Below are the code and all the weights of a small trained network. Each question names an input and a class and asks about switching units off, where a switched-off unit gives its printed mean instead of its output.

import numpy as np


def w(rows, s, z=0):
    codes = np.array(rows[::2]) - 128.0
    scale = np.full(codes.shape[1], s)
    scale[-1] = z or s
    return codes * scale


def f(y):
    return y / 2 * (1 + np.tanh(0.7978845608 * (y + 0.044715 * y**3)))


def log_softmax(a):
    a = a - a.max(-1, keepdims=True)
    return a - np.log(np.exp(a).sum(-1, keepdims=True))


def net(x, mask):
    res = np.array(x, float).reshape(1, 4) / 4 @ E
    y = f(res @ A[0][:, :-1].T + A[0][:, -1])
    res = res + np.where(mask, y, B[0][:, -1]) @ B[0][:, :-1]
    return log_softmax(res[-1] @ U[:, :-1].T + U[:, -1])


A, B = {}, {}
E = w([
[93,40,232,207,113],'x0',
[64,144,89,170,247],'x1',
[237,78,193,86,254],'x2',
[130,124,128,125,127],'x3',
],0.0084)
A[0] = w([
[41,213,88,142,83,33],'N0',
[155,179,48,43,147,9],'N1',
[104,122,206,218,119,8],'N2',
[77,7,175,170,122,2],'N3',
[150,135,159,71,10,71],'N4',
[230,127,196,106,70,139],'N5',
[33,186,144,171,227,99],'N6',
[209,109,161,51,226,28],'N7',
[116,98,148,115,119,10],'N8',
],0.011,0.0062)
B[0] = w([
[145,172,159,136,62,200],'N0',
[166,10,128,63,99,199],'N1',
[149,107,92,88,74,166],'N2',
[206,102,123,69,86,183],'N3',
[164,142,81,169,165,214],'N4',
[154,166,82,149,174,226],'N5',
[209,154,54,150,136,210],'N6',
[136,187,167,180,16,255],'N7',
[174,73,90,152,32,116],'N8',
],0.013,0.0095)
U = w([
[165,84,111,66,86,115],'0',
[107,198,160,203,37,78],'1',
[122,155,120,138,134,250],'2',
[169,166,50,192,169,70],'3',
[48,163,187,130,212,209],'4',
[9,85,170,93,182,82],'5',
[27,113,180,92,168,93],'6',
[16,70,138,96,214,79],'7',
],0.012,0.021)

Each question gives the input, the list of numbers given to net, and the class t.
The units are the neurons (one row each of A and B). Each row of codes is followed by its name. A weight is (code - 128) times the scale printed after its matrix; where a second scale follows, it is the last column's (A, B and U).
mask holds one flag per neuron, in row order. A switched-off neuron (its flag False) gives its mean, the last column of its row in B, instead of its output. The means were averaged over made-up inputs and are rounded, as every weight is.
A unit's drop is (log p(t) with every unit on - log p(t) with that unit switched off) / (log p(t) with every unit on - log p(t) with every unit switched off).
The circuit of an input: a set's keep is (log p(t) with only the set's units on - log p(t) with every unit switched off) / (log p(t) with every unit on - log p(t) with every unit switched off). Starting from all 9 units, units are removed one at a time, each time the one whose removal leaves the highest keep (on an exact tie, the one counted first), for as long as the keep stays at least 0.8.
circuit, biggest first: the units of the circuit, biggest drop first
most important unit: the unit with the biggest drop
top k neurons: the k neurons with the biggest drops, biggest first
drop of u: that unit's drop, to one decimal
input [-5,-7,2,1], class 3: most important unit	N5
input [-2,-8,0,-3], class 3: top 2 neurons	N4; N5
input [6,-8,-2,7], class 3: top 2 neurons	N4; N5
input [5,-1,-3,2], class 0: top 3 neurons	N7; N3; N2
input [0,-8,-5,4], class 3: top 2 neurons	N4; N7
input [3,7,7,-5], class 1: top 3 neurons	N7; N5; N4
input [7,-8,1,5], class 3: top 2 neurons	N5; N4
input [2,-8,-6,-8], class 2: top 3 neurons	N7; N6; N0
input [-5,-6,-3,-3], class 3: top 4 neurons	N4; N7; N5; N3
input [8,-7,-5,6], class 0: top 2 neurons	N3; N2
input [8,2,-8,3], class 0: top 2 neurons	N3; N7
input [5,-8,-5,4], class 3: circuit, biggest first	N4; N5
input [2,-6,-4,8], class 2: drop of N5	-0.4
input [-6,-7,4,6], class 3: circuit, biggest first	N5
input [1,3,8,1], class 1: drop of N7	0.9
input [8,1,-1,-8], class 0: drop of N1	0.0
